Here is a tiny trained network, its code and every weight. The questions are about switching its units off for an input and a class, where a switched-off unit gives its printed mean instead of its output.

import numpy as np


def w(rows, s, z=0):
    codes = np.array(rows[::2]) - 128.0
    scale = np.full(codes.shape[1], s)
    scale[-1] = z or s
    return codes * scale


def f(y):
    return y / 2 * (1 + np.tanh(0.7978845608 * (y + 0.044715 * y**3)))


def log_softmax(a):
    a = a - a.max(-1, keepdims=True)
    return a - np.log(np.exp(a).sum(-1, keepdims=True))


def net(x, mask):
    res = np.array(x, float).reshape(1, 5) / 4 @ E
    y = f(res @ A[0][:, :-1].T + A[0][:, -1])
    res = res + np.where(mask, y, B[0][:, -1]) @ B[0][:, :-1]
    return log_softmax(res[-1] @ U[:, :-1].T + U[:, -1])


A, B = {}, {}
E = w([
[123,123,131,133,121,132,129],'x0',
[20,155,87,67,129,148,193],'x1',
[208,167,157,119,126,249,191],'x2',
[121,119,127,140,127,137,129],'x3',
[158,165,56,193,57,76,212],'x4',
],0.013)
A[0] = w([
[149,153,129,157,82,75,121,147],'N1',
[44,21,142,52,188,67,6,199],'N2',
[124,127,87,165,55,29,131,170],'N3',
[60,170,153,49,162,225,172,156],'N4',
[170,110,188,50,195,238,129,134],'N5',
[213,185,78,164,91,170,225,46],'N6',
[112,82,112,174,142,93,167,133],'N7',
[126,101,132,137,131,65,67,130],'N8',
[180,166,98,135,56,157,170,65],'N9',
[130,67,187,94,171,139,60,147],'N10',
[221,73,157,215,107,78,68,254],'N11',
[77,161,74,171,104,109,176,102],'N12',
[108,141,154,75,190,204,141,130],'N13',
[158,74,89,164,105,63,128,141],'N14',
[230,110,178,154,138,184,105,151],'N15',
[179,138,211,157,126,83,110,233],'N16',
[24,145,69,113,98,65,152,126],'N17',
[169,96,113,129,99,144,184,77],'N18',
[76,128,128,77,155,153,185,153],'N19',
[178,135,84,212,130,47,117,146],'N20',
],0.011,0.008)
B[0] = w([
[83,182,150,172,160,108,125,164],'N1',
[93,156,9,113,76,188,84,253],'N2',
[101,164,168,155,188,116,160,200],'N3',
[67,122,193,130,66,99,82,218],'N4',
[185,125,215,113,119,131,106,211],'N5',
[84,156,19,135,84,188,77,202],'N6',
[115,149,146,129,133,98,145,151],'N7',
[106,164,125,187,133,176,101,169],'N8',
[65,135,57,112,100,149,88,172],'N9',
[150,91,83,129,175,190,121,193],'N10',
[167,168,152,203,154,192,90,229],'N11',
[120,109,126,81,158,72,154,175],'N12',
[125,139,206,171,76,90,92,187],'N13',
[115,170,188,187,163,116,120,172],'N14',
[242,65,123,85,204,181,182,196],'N15',
[163,127,125,168,181,170,82,186],'N16',
[110,104,145,60,153,27,216,204],'N17',
[106,130,97,114,121,143,81,149],'N18',
[61,137,132,131,80,55,91,184],'N19',
[93,209,188,165,149,129,113,191],'N20',
],0.011,0.022)
U = w([
[137,140,72,150,140,181,113,196],'0',
[101,159,251,159,112,122,116,169],'1',
[69,122,73,79,53,121,130,140],'2',
[104,115,137,78,195,73,205,1],'3',
[194,65,187,87,148,152,139,68],'4',
],0.015,0.0017)

Each question gives the input, the list of numbers given to net, and the class t.
The units are the neurons (one row each of A and B). Each row of codes is followed by its name. A weight is (code - 128) times the scale printed after its matrix; where a second scale follows, it is the last column's (A, B and U).
mask holds one flag per neuron, in row order. A switched-off neuron (its flag False) gives its mean, the last column of its row in B, instead of its output. The means were averaged over made-up inputs and are rounded, as every weight is.
A unit's drop is (log p(t) with every unit on - log p(t) with that unit switched off) / (log p(t) with every unit on - log p(t) with every unit switched off).
The circuit of an input: a set's keep is (log p(t) with only the set's units on - log p(t) with every unit switched off) / (log p(t) with every unit on - log p(t) with every unit switched off). Starting from the 12 units with the biggest drops (on a tie, the unit counted first), units are removed one at a time, each time the one whose removal leaves the highest keep (on an exact tie, the one counted first), for as long as the keep stays at least 0.8.
units of the circuit, in order: the units of the circuit, biggest drop first
top k neurons: the k neurons with the biggest drops, biggest first
drop when u is switched off: that unit's drop, to one decimal
input [-3,3,-7,5,8], class 3: units of the circuit, in order : [N17]
input [2,-6,4,-5,1], class 0: top 3 neurons : [N6 N17 N11]
input [-6,6,1,2,4], class 2: top 2 neurons : [N15 N6]
input [-3,3,0,7,1], class 3: top 2 neurons : [N2 N6]
input [-4,4,-7,-7,0], class 2: top 2 neurons : [N2 N15]
input [7,0,3,3,-6], class 4: top 3 neurons : [N15 N10 N20]
input [-6,1,-7,-6,6], class 3: top 3 neurons : [N17 N12 N4]
input [1,-2,0,-1,-7], class 0: top 2 neurons : [N2 N17]
input [-2,6,0,1,3], class 3: top 2 neurons : [N2 N17]
input [6,-5,3,2,0], class 4: top 2 neurons : [N2 N15]
input [-5,7,0,1,5], class 3: top 3 neurons : [N2 N17 N12]
input [8,8,-1,-8,6], class 3: top 2 neurons : [N17 N2]
input [-6,-3,-1,3,7], class 1: top 2 neurons : [N2 N20]
input [-1,-8,2,-3,-6], class 4: units of the circuit, in order : [N15]
input [1,1,6,-8,4], class 2: drop when N11 is switched off : 0.3
input [-7,3,-8,3,2], class 3: drop when N17 is switched off : 0.2
input [-2,3,-6,-1,-2], class 2: drop when N2 is switched off : 0.8
